Here is a tiny trained network, its code and every weight. The questions are about switching its units off for an input and a class, where a switched-off unit gives its printed mean instead of its output.

import numpy as np


def w(rows, s, z=0):
    codes = np.array(rows[::2]) - 128.0
    scale = np.full(codes.shape[1], s)
    scale[-1] = z or s
    return codes * scale


def norm(h):
    return h / np.sqrt((h * h).mean(-1, keepdims=True) + 1e-5)


def f(y):
    return np.maximum(y, 0)


def log_softmax(a):
    a = a - a.max(-1, keepdims=True)
    return a - np.log(np.exp(a).sum(-1, keepdims=True))


def net(x, mask):
    res = np.array(x, float).reshape(1, 3) / 4 @ E
    u = 0
    for l in range(3):
        y = f(norm(res) @ A[l][:, :-1].T + A[l][:, -1])
        res = res + np.where(mask[u : u + 13], y, B[l][:, -1]) @ B[l][:, :-1]
        u += 13
    return log_softmax(norm(res)[-1] @ U[:, :-1].T + U[:, -1])


A, B = {}, {}
E = w([
[94,236,189,106],'x0',
[85,23,209,203],'x1',
[196,159,236,2],'x2',
],0.0034)
A[0] = w([
[130,123,70,180,63],'0.n0',
[143,79,200,186,5],'0.n1',
[195,148,99,65,37],'0.n2',
[142,74,180,135,36],'0.n3',
[197,141,73,98,197],'0.n4',
[210,118,152,117,110],'0.n5',
[48,213,176,203,113],'0.n6',
[158,71,121,91,84],'0.n7',
[153,127,90,79,148],'0.n8',
[121,2,40,89,134],'0.n9',
[81,82,164,83,116],'0.n10',
[61,126,107,186,115],'0.n11',
[165,82,125,85,139],'0.n12',
],0.009,0.002)
B[0] = w([
[202,187,127,139,195],'0.n0',
[63,187,140,178,200],'0.n1',
[122,133,109,205,206],'0.n2',
[77,151,119,193,180],'0.n3',
[36,176,177,107,226],'0.n4',
[99,93,81,199,182],'0.n5',
[149,2,122,50,230],'0.n6',
[121,62,71,69,175],'0.n7',
[91,203,77,166,191],'0.n8',
[89,99,159,71,254],'0.n9',
[111,187,154,246,173],'0.n10',
[163,130,161,198,217],'0.n11',
[228,119,107,143,184],'0.n12',
],0.0053,0.0047)
A[1] = w([
[182,210,177,162,181],'1.n0',
[185,168,150,98,49],'1.n1',
[141,158,157,186,243],'1.n2',
[145,102,3,178,233],'1.n3',
[120,100,52,151,50],'1.n4',
[126,78,99,112,97],'1.n5',
[209,94,161,120,75],'1.n6',
[227,136,130,157,248],'1.n7',
[137,158,166,33,186],'1.n8',
[74,179,95,131,197],'1.n9',
[98,69,142,160,7],'1.n10',
[156,127,205,88,185],'1.n11',
[123,103,183,101,109],'1.n12',
],0.0081,0.0013)
B[1] = w([
[169,68,119,123,195],'1.n0',
[167,75,165,130,148],'1.n1',
[200,98,82,116,209],'1.n2',
[181,96,177,72,253],'1.n3',
[176,111,161,95,185],'1.n4',
[147,75,141,59,164],'1.n5',
[21,252,84,149,145],'1.n6',
[180,158,130,205,154],'1.n7',
[126,26,98,112,181],'1.n8',
[146,124,146,173,219],'1.n9',
[158,129,147,89,210],'1.n10',
[191,4,110,184,164],'1.n11',
[139,111,3,131,160],'1.n12',
],0.0049,0.0048)
A[2] = w([
[190,113,94,200,168],'2.n0',
[145,114,135,76,225],'2.n1',
[58,2,163,128,139],'2.n2',
[140,202,63,41,104],'2.n3',
[125,131,157,74,20],'2.n4',
[167,43,113,228,141],'2.n5',
[83,59,102,38,114],'2.n6',
[123,229,139,132,58],'2.n7',
[179,185,62,30,234],'2.n8',
[29,84,171,171,7],'2.n9',
[223,83,88,110,192],'2.n10',
[8,133,111,229,135],'2.n11',
[207,96,52,44,181],'2.n12',
],0.0073,0.0015)
B[2] = w([
[101,134,109,102,205],'2.n0',
[103,98,109,149,173],'2.n1',
[128,149,147,155,236],'2.n2',
[150,128,145,162,173],'2.n3',
[102,87,142,97,134],'2.n4',
[142,143,116,116,253],'2.n5',
[10,124,149,140,179],'2.n6',
[107,124,148,158,152],'2.n7',
[155,109,137,159,202],'2.n8',
[150,149,129,139,162],'2.n9',
[115,132,95,77,243],'2.n10',
[128,140,100,94,167],'2.n11',
[119,133,161,161,232],'2.n12',
],0.012,0.0069)
U = w([
[190,163,160,250,157],'0',
[62,25,194,120,149],'1',
[224,62,78,80,147],'2',
[83,168,91,81,166],'3',
[148,189,246,43,5],'4',
[134,188,227,48,4],'5',
[144,177,223,62,16],'6',
[148,189,246,42,7],'7',
],0.016,0.017)

Each question gives the input, the list of numbers given to net, and the class t.
The units are the neurons (one row each of A and B). Each row of codes is followed by its name. A weight is (code - 128) times the scale printed after its matrix; where a second scale follows, it is the last column's (A, B and U).
mask holds one flag per neuron, layer by layer. A switched-off neuron (its flag False) gives its mean, the last column of its row in B, instead of its output. The means were averaged over made-up inputs and are rounded, as every weight is.
A unit's drop is (log p(t) with every unit on - log p(t) with that unit switched off) / (log p(t) with every unit on - log p(t) with every unit switched off).
most important unit: the unit with the biggest drop
k most important neurons: the k neurons with the biggest drops, biggest first
k most important neurons of layer l: the k neurons of layer l with the biggest drops, biggest first
drop when u is switched off: that unit's drop, to one decimal
input [1,-6,-4], class 0: most important unit : 0.n4
input [-2,2,2], class 3: 4 most important neurons of layer 0 : (0.n10 0.n6 0.n1 0.n3)
input [2,2,-8], class 2: 2 most important neurons : (0.n11 0.n0)
input [6,-2,-7], class 2: 4 most important neurons : (0.n9 0.n11 0.n0 1.n7)
input [7,7,2], class 0: 3 most important neurons : (0.n10 0.n1 0.n9)
input [-2,-5,-7], class 2: 2 most important neurons : (0.n0 2.n6)
input [7,4,-8], class 2: 2 most important neurons of layer 1 : (1.n8 1.n7)
input [-6,-5,5], class 1: 2 most important neurons : (0.n4 0.n7)
input [-2,0,-2], class 3: 3 most important neurons : (0.n9 1.n6 0.n0)
input [-6,-3,-8], class 2: 4 most important neurons of layer 0 : (0.n0 0.n11 0.n6 0.n7)
input [6,-1,8], class 2: 3 most important neurons : (0.n9 0.n6 1.n11)
input [8,2,8], class 1: 3 most important neurons : (1.n8 0.n11 0.n0)
input [-8,-3,7], class 1: 2 most important neurons of layer 0 : (0.n7 0.n4)
input [-2,7,-4], class 0: most important neuron : (2.n10)
input [5,-6,-8], class 2: 2 most important neurons : (0.n11 2.n10)
input [3,3,-1], class 3: 3 most important neurons : (1.n3 1.n12 2.n8)
input [1,-4,6], class 2: 3 most important neurons of layer 0 : (0.n9 0.n2 0.n6)
input [0,5,-8], class 2: 3 most important neurons of layer 0 : (0.n11 0.n4 0.n0)
input [6,3,-7], class 2: 2 most important neurons of layer 2 : (2.n6 2.n5)
input [-1,2,-2], class 3: 2 most important neurons of layer 2 : (2.n0 2.n8)
input [-6,-8,-1], class 0: most important unit : 0.n6
input [1,7,3], class 0: drop when 2.n10 is switched off : 0.4
input [3,-6,4], class 0: drop when 0.n6 is switched off : 0.1
input [6,-7,-4], class 0: drop when 0.n9 is switched off : 0.4
input [-4,-2,4], class 1: drop when 0.n0 is switched off : 2.5
